Here is a tiny trained network, its code and every weight. The questions are about switching its units off for an input and a class, where a switched-off unit gives its printed mean instead of its output.

import numpy as np


def w(rows, s, z=0):
    codes = np.array(rows[::2]) - 128.0
    scale = np.full(codes.shape[1], s)
    scale[-1] = z or s
    return codes * scale


def f(y):
    return np.maximum(y, 0)


def log_softmax(a):
    a = a - a.max(-1, keepdims=True)
    return a - np.log(np.exp(a).sum(-1, keepdims=True))


def net(x, mask):
    res = np.array(x, float).reshape(1, 7) / 4 @ E
    y = f(res @ A[0][:, :-1].T + A[0][:, -1])
    res = res + np.where(mask, y, B[0][:, -1]) @ B[0][:, :-1]
    return log_softmax(res[-1] @ U[:, :-1].T + U[:, -1])


A, B = {}, {}
E = w([
[8,199,42,144,111,126,89,129,173,75,82],'x0',
[130,126,159,19,108,97,67,153,188,158,147],'x1',
[120,156,164,131,168,3,184,58,179,158,61],'x2',
[113,131,130,102,135,125,141,121,121,103,138],'x3',
[101,97,169,149,88,156,174,190,170,162,86],'x4',
[69,201,199,134,212,175,84,148,89,175,106],'x5',
[161,212,213,200,117,94,119,173,169,48,186],'x6',
],0.0071)
A[0] = w([
[198,104,185,97,146,175,190,107,85,170,158,152],'N1',
[139,195,187,212,80,113,112,174,159,81,170,51],'N2',
[103,191,220,144,227,201,80,123,86,167,51,94],'N3',
[149,154,183,182,138,98,128,170,152,79,163,60],'N4',
[86,173,170,143,204,135,108,65,109,180,145,101],'N5',
[111,85,78,66,166,146,152,30,73,204,89,97],'N6',
[146,145,135,23,131,122,48,133,216,193,160,218],'N7',
[126,145,132,126,151,81,136,51,139,170,94,25],'N8',
[146,119,100,129,88,221,79,209,85,104,179,8],'N9',
[66,134,40,143,146,112,64,62,123,73,135,219],'N10',
[106,129,83,228,180,153,178,87,44,106,82,241],'N11',
[43,161,63,119,64,115,102,149,183,76,75,90],'N12',
[77,204,206,132,198,224,94,170,75,157,90,112],'N13',
[152,159,163,152,179,106,119,111,157,50,219,97],'N14',
[101,74,81,82,164,136,123,83,79,175,68,31],'N15',
[122,146,128,230,178,172,234,81,30,82,131,175],'N16',
[211,70,195,133,167,99,129,109,37,163,188,92],'N17',
[89,62,77,100,105,184,110,95,31,163,116,81],'N18',
[121,179,163,158,181,30,182,53,159,163,118,24],'N19',
[201,48,162,108,142,118,178,125,81,116,180,126],'N20',
[132,127,115,180,68,133,160,211,158,151,52,252],'N21',
[168,189,193,178,122,100,136,131,134,44,211,51],'N22',
[69,86,205,147,96,62,219,198,159,168,16,130],'N23',
[154,159,83,109,170,45,48,39,20,78,199,190],'N24',
[98,122,123,141,107,253,74,178,57,103,186,43],'N25',
[146,174,117,117,183,40,198,53,168,130,125,25],'N26',
[84,116,112,94,65,148,112,207,93,166,183,244],'N27',
[81,167,186,140,156,76,169,79,144,178,60,165],'N28',
[132,50,88,160,29,155,137,176,128,95,169,168],'N29',
[158,77,50,107,34,66,194,70,168,36,170,102],'N30',
[33,192,61,151,101,139,74,121,142,56,78,93],'N31',
[156,87,74,202,82,108,147,93,151,123,134,251],'N32',
[147,124,105,116,165,69,156,47,182,149,72,87],'N33',
[159,233,164,174,94,122,104,157,178,138,163,105],'N34',
[91,163,115,131,209,99,86,132,87,123,137,200],'N35',
],0.006,0.0033)
B[0] = w([
[74,145,172,209,117,71,81,208,91,216,131,231],'N1',
[58,46,42,91,190,213,172,171,152,178,80,206],'N2',
[193,165,177,73,11,236,200,76,129,96,52,239],'N3',
[57,80,41,101,154,211,170,158,135,188,110,186],'N4',
[212,161,118,60,24,209,92,91,120,113,119,194],'N5',
[83,135,71,60,120,210,192,196,222,162,116,235],'N6',
[60,57,224,81,155,60,161,72,216,32,228,250],'N7',
[171,160,70,163,236,123,143,208,151,90,134,171],'N8',
[199,152,32,185,228,50,67,175,73,80,170,202],'N9',
[115,174,208,175,108,109,125,183,118,215,133,236],'N10',
[77,82,210,136,139,18,169,158,212,110,198,255],'N11',
[70,155,207,199,86,34,50,185,38,201,58,222],'N12',
[204,188,150,40,11,207,162,47,130,55,94,242],'N13',
[99,83,63,104,140,211,193,108,180,196,85,200],'N14',
[58,78,34,103,157,190,193,196,199,162,109,200],'N15',
[80,89,218,95,176,4,196,93,203,6,204,245],'N16',
[38,160,171,197,127,79,62,198,68,218,33,234],'N17',
[97,149,79,111,187,160,211,184,193,127,137,215],'N18',
[194,149,3,204,192,123,75,166,96,80,135,210],'N19',
[110,187,179,197,94,112,93,194,62,214,84,225],'N20',
[80,75,231,146,87,151,102,61,146,155,195,230],'N21',
[35,52,36,137,171,226,193,186,207,199,16,213],'N22',
[207,184,73,219,155,157,25,122,167,60,243,231],'N23',
[98,141,226,200,49,212,102,76,235,167,248,244],'N24',
[217,185,28,139,210,113,65,179,61,40,198,216],'N25',
[214,190,50,234,194,159,85,144,57,58,157,196],'N26',
[162,140,128,161,177,136,94,98,173,63,223,234],'N27',
[208,151,100,166,188,161,49,125,88,109,187,234],'N28',
[188,165,114,96,105,163,116,61,102,76,156,231],'N29',
[238,239,181,96,44,205,161,94,68,176,37,248],'N30',
[102,173,181,177,149,93,72,204,36,207,88,233],'N31',
[120,134,223,70,30,186,160,50,168,62,143,234],'N32',
[195,185,75,136,172,170,80,144,164,95,169,203],'N33',
[81,52,70,105,161,160,203,121,174,138,100,199],'N34',
[137,132,199,169,58,166,138,93,137,159,110,202],'N35',
],0.0046,0.0061)
U = w([
[127,135,157,150,110,139,112,103,184,144,196,253],'0',
[236,159,1,151,216,119,76,168,73,57,159,19],'1',
[47,83,4,84,167,170,219,176,197,198,53,30],'2',
[215,173,171,72,28,165,165,48,92,109,71,104],'3',
[60,154,197,174,138,41,61,207,16,243,58,33],'4',
[76,91,211,85,173,48,149,90,199,54,202,162],'5',
[127,100,156,141,141,130,101,71,148,134,161,218],'6',
],0.0062,0.004)

Each question gives the input, the list of numbers given to net, and the class t.
The units are the neurons (one row each of A and B). Each row of codes is followed by its name. A weight is (code - 128) times the scale printed after its matrix; where a second scale follows, it is the last column's (A, B and U).
mask holds one flag per neuron, in row order. A switched-off neuron (its flag False) gives its mean, the last column of its row in B, instead of its output. The means were averaged over made-up inputs and are rounded, as every weight is.
A unit's drop is (log p(t) with every unit on - log p(t) with that unit switched off) / (log p(t) with every unit on - log p(t) with every unit switched off).
The circuit of an input: a set's keep is (log p(t) with only the set's units on - log p(t) with every unit switched off) / (log p(t) with every unit on - log p(t) with every unit switched off). Starting from the 12 units with the biggest drops (on a tie, the unit counted first), units are removed one at a time, each time the one whose removal leaves the highest keep (on an exact tie, the one counted first), for as long as the keep stays at least 0.8.
units of the circuit, in order: the units of the circuit, biggest drop first
unit that matters most: the unit with the biggest drop
top k neurons: the k neurons with the biggest drops, biggest first
drop when u is switched off: that unit's drop, to one decimal
input [7,-4,8,2,-6,8,-6], class 1: top 2 neurons : [N19, N28]
input [4,-4,-6,2,4,6,3], class 1: units of the circuit, in order : [N25]
input [2,-7,-2,-2,2,4,-6], class 5: units of the circuit, in order : [N16, N11]
input [-4,-5,5,4,1,1,-8], class 2: top 2 neurons : [N6, N15]
input [-8,-7,-2,6,-5,-4,5], class 4: units of the circuit, in order : [N17, N20]
input [1,-6,3,-4,2,3,-1], class 5: top 3 neurons : [N16, N11, N30]
input [-2,0,-5,-1,3,4,3], class 1: units of the circuit, in order : [N25, N9]
input [5,7,8,-5,8,0,-8], class 0: top 2 neurons : [N23, N7]
input [3,-4,8,0,-3,5,-2], class 1: units of the circuit, in order : [N19, N26]
input [-1,-4,0,-2,0,5,-1], class 3: top 2 neurons : [N3, N13]
input [-3,-3,-8,-6,1,3,8], class 1: top 3 neurons : [N25, N9, N6]
input [7,5,-5,1,5,3,8], class 2: units of the circuit, in order : [N2, N34]
input [-8,-2,5,1,0,5,-2], class 4: top 3 neurons : [N17, N1, N20]
input [-4,-8,-5,-1,5,7,-4], class 5: unit that matters most : N16
input [6,0,6,-1,3,-4,-3], class 1: units of the circuit, in order : [N23, N33, N26]
input [1,-7,-3,5,5,2,-3], class 5: top 2 neurons : [N16, N11]
input [7,5,1,-2,3,-3,4], class 4: units of the circuit, in order : [N12, N31]
input [-8,6,-6,-6,2,-1,-6], class 4: units of the circuit, in order : [N17, N1]
input [-3,-3,-2,-3,-4,6,-6], class 2: top 2 neurons : [N6, N15]
input [-8,-3,1,6,-5,8,-2], class 3: units of the circuit, in order : [N3]
input [-7,-2,6,-4,-2,8,-5], class 3: top 2 neurons : [N3, N5]
input [-2,-7,6,-6,-4,4,-3], class 5: top 4 neurons : [N16, N11, N30, N25]
input [-1,6,0,3,-2,1,0], class 5: units of the circuit, in order : [N7, N30]
input [1,4,-4,6,0,6,-1], class 3: top 2 neurons : [N13, N3]
input [1,6,-4,-4,6,-8,-6], class 3: top 4 neurons : [N30, N29, N11, N16]
input [7,3,-2,-7,-6,4,0], class 4: top 3 neurons : [N31, N12, N10]
input [8,7,-3,-2,4,6,-1], class 4: unit that matters most : N12
input [-6,3,6,-3,-4,7,-3], class 3: top 2 neurons : [N3, N5]
input [4,5,-3,-5,3,-3,-2], class 5: drop when N26 is switched off : 0.1
